Below is a small trained network, with its code and all its weights. Each question gives an input and a class and asks what happens when units are switched off, that is, made to give their printed mean instead of their output.

import numpy as np


def w(rows, s, z=0):
    codes = np.array(rows[::2]) - 128.0
    scale = np.full(codes.shape[1], s)
    scale[-1] = z or s
    return codes * scale


def f(y):
    return y / 2 * (1 + np.tanh(0.7978845608 * (y + 0.044715 * y**3)))


def log_softmax(a):
    a = a - a.max(-1, keepdims=True)
    return a - np.log(np.exp(a).sum(-1, keepdims=True))


def net(x, mask):
    res = np.array(x, float).reshape(1, 6) / 4 @ E
    y = f(res @ A[0][:, :-1].T + A[0][:, -1])
    res = res + np.where(mask, y, B[0][:, -1]) @ B[0][:, :-1]
    return log_softmax(res[-1] @ U[:, :-1].T + U[:, -1])


A, B = {}, {}
E = w([
[117,182,25,201,26,124,239,114,55],'x0',
[182,37,51,199,112,70,12,236,58],'x1',
[223,6,54,103,95,53,183,60,255],'x2',
[231,201,30,39,176,173,85,74,78],'x3',
[177,200,191,23,44,24,147,220,123],'x4',
[127,125,130,120,130,130,130,125,123],'x5',
],0.0045)
A[0] = w([
[15,59,225,222,83,88,165,188,173,147],'neuron 0',
[80,79,79,212,202,211,115,62,133,86],'neuron 1',
[161,184,178,41,59,50,146,206,126,41],'neuron 2',
[62,203,172,147,154,175,90,178,41,40],'neuron 3',
[76,74,77,217,202,220,116,55,132,64],'neuron 4',
[162,188,181,38,59,41,148,209,126,27],'neuron 5',
[80,74,79,214,200,219,115,57,134,76],'neuron 6',
[163,184,179,40,58,50,147,209,125,39],'neuron 7',
[165,188,183,35,56,40,150,213,126,23],'neuron 8',
[132,81,211,59,225,125,20,139,192,39],'neuron 9',
[108,184,17,202,3,112,240,112,45,78],'neuron 10',
[134,80,214,58,224,124,16,137,192,35],'neuron 11',
[5,54,235,232,82,82,169,195,177,148],'neuron 12',
[176,56,75,186,107,78,41,212,73,9],'neuron 13',
[173,60,74,185,109,77,42,211,76,14],'neuron 14',
[161,181,176,44,61,55,145,202,124,47],'neuron 15',
[60,207,174,150,153,176,87,180,39,33],'neuron 16',
[6,56,230,227,82,82,165,191,178,150],'neuron 17',
[229,207,25,39,205,174,63,86,62,132],'neuron 18',
[60,205,173,148,155,175,88,180,39,36],'neuron 19',
[85,200,202,63,134,178,239,24,191,99],'neuron 20',
[63,204,172,149,154,175,88,178,42,45],'neuron 21',
[105,181,19,197,3,114,232,112,49,86],'neuron 22',
[86,197,197,65,137,176,236,32,188,104],'neuron 23',
[77,76,76,217,204,219,115,57,133,69],'neuron 24',
[134,80,217,57,225,126,13,139,196,28],'neuron 25',
[173,57,72,185,107,78,39,213,73,5],'neuron 26',
[61,204,173,148,154,176,89,180,39,39],'neuron 27',
[58,206,174,148,152,175,86,177,37,34],'neuron 28',
[232,15,67,112,79,61,174,68,241,74],'neuron 29',
],0.0043,0.0015)
B[0] = w([
[211,180,42,38,117,187,112,83,62,221],'neuron 0',
[118,121,180,166,102,55,84,69,75,187],'neuron 1',
[106,113,174,187,148,58,78,61,72,173],'neuron 2',
[133,44,78,90,170,61,198,95,203,189],'neuron 3',
[114,122,186,177,109,48,75,60,67,190],'neuron 4',
[106,113,175,191,154,56,76,55,70,176],'neuron 5',
[114,119,188,176,104,40,74,56,65,189],'neuron 6',
[108,115,170,182,145,62,82,65,76,174],'neuron 7',
[109,113,168,182,153,63,82,63,75,179],'neuron 8',
[174,120,187,175,204,205,190,179,106,198],'neuron 9',
[190,104,219,197,253,223,206,196,103,232],'neuron 10',
[179,119,191,181,212,211,196,184,103,199],'neuron 11',
[208,176,46,44,124,184,111,84,65,235],'neuron 12',
[35,201,43,149,222,129,68,193,168,187],'neuron 13',
[37,199,45,149,216,129,70,190,167,185],'neuron 14',
[105,112,176,192,149,55,74,57,71,170],'neuron 15',
[135,51,82,93,167,67,193,98,199,192],'neuron 16',
[214,181,39,35,121,189,111,79,59,231],'neuron 17',
[211,171,51,30,62,195,121,85,72,236],'neuron 18',
[133,61,89,101,158,75,180,103,188,191],'neuron 19',
[17,220,19,169,242,128,39,223,157,242],'neuron 20',
[134,53,85,93,156,66,190,98,199,190],'neuron 21',
[185,105,213,193,239,216,201,191,105,228],'neuron 22',
[18,219,19,169,244,127,37,223,158,235],'neuron 23',
[116,121,186,174,105,48,78,61,68,190],'neuron 24',
[184,118,196,187,222,217,203,189,100,202],'neuron 25',
[32,204,41,151,219,129,65,197,170,187],'neuron 26',
[135,42,78,85,171,56,203,93,209,191],'neuron 27',
[135,56,85,97,163,69,188,100,193,192],'neuron 28',
[115,16,56,92,244,30,229,90,229,252],'neuron 29',
],0.0052,0.0037)
U = w([
[123,55,102,101,141,70,186,102,215,98],'0',
[40,198,92,153,147,130,68,199,151,100],'1',
[114,120,198,175,108,81,80,59,67,107],'2',
[174,120,198,171,152,196,190,194,107,104],'3',
[132,133,127,105,114,138,126,131,133,254],'4',
[187,167,86,33,101,166,113,93,82,100],'5',
[112,129,180,98,5,145,121,168,171,121],'6',
[95,126,193,114,15,143,125,152,186,52],'7',
],0.011,0.012)

Each question gives the input, the list of numbers given to net, and the class t.
The units are the neurons (one row each of A and B). Each row of codes is followed by its name. A weight is (code - 128) times the scale printed after its matrix; where a second scale follows, it is the last column's (A, B and U).
mask holds one flag per neuron, in row order. A switched-off neuron (its flag False) gives its mean, the last column of its row in B, instead of its output. The means were averaged over made-up inputs and are rounded, as every weight is.
A unit's drop is (log p(t) with every unit on - log p(t) with that unit switched off) / (log p(t) with every unit on - log p(t) with every unit switched off).
The circuit of an input: a set's keep is (log p(t) with only the set's units on - log p(t) with every unit switched off) / (log p(t) with every unit on - log p(t) with every unit switched off). Starting from the 12 units with the biggest drops (on a tie, the unit counted first), units are removed one at a time, each time the one whose removal leaves the highest keep (on an exact tie, the one counted first), for as long as the keep stays at least 0.8.
units of the circuit, in order: the units of the circuit, biggest drop first
most important unit: the unit with the biggest drop
top k neurons: the k neurons with the biggest drops, biggest first
drop of u: that unit's drop, to one decimal
input [-8,-2,-6,2,4,-1], class 3: most important unit => neuron 25
input [-8,-8,2,6,7,-7], class 1: units of the circuit, in order => (neuron 20; neuron 23)
input [2,-6,-4,-3,-2,6], class 1: top 3 neurons => (neuron 20; neuron 23; neuron 29)
input [-3,-6,-3,-6,6,6], class 1: top 3 neurons => (neuron 20; neuron 23; neuron 18)
input [0,-8,1,8,2,6], class 1: units of the circuit, in order => (neuron 20; neuron 23)
input [-6,2,-4,-4,-5,5], class 3: top 2 neurons => (neuron 25; neuron 11)
input [8,-6,3,6,7,0], class 3: top 2 neurons => (neuron 10; neuron 22)
input [-7,1,1,0,-6,3], class 3: top 3 neurons => (neuron 25; neuron 11; neuron 9)
input [-8,5,2,-5,0,-5], class 3: top 3 neurons => (neuron 25; neuron 11; neuron 9)
input [3,-8,-7,3,3,0], class 1: top 3 neurons => (neuron 20; neuron 23; neuron 29)
input [8,-3,1,4,-3,7], class 3: top 2 neurons => (neuron 10; neuron 22)
input [8,-6,1,-2,-1,-5], class 3: top 2 neurons => (neuron 10; neuron 22)
input [-8,7,0,0,3,-7], class 3: top 3 neurons => (neuron 25; neuron 11; neuron 9)
input [-7,-2,6,6,7,-2], class 2: drop of neuron 2 => 0.2
input [-5,0,-6,-8,-5,6], class 5: drop of neuron 12 => 0.3
input [1,7,5,7,1,0], class 1: drop of neuron 26 => 0.4
input [0,4,-3,-7,6,2], class 5: drop of neuron 0 => 0.4
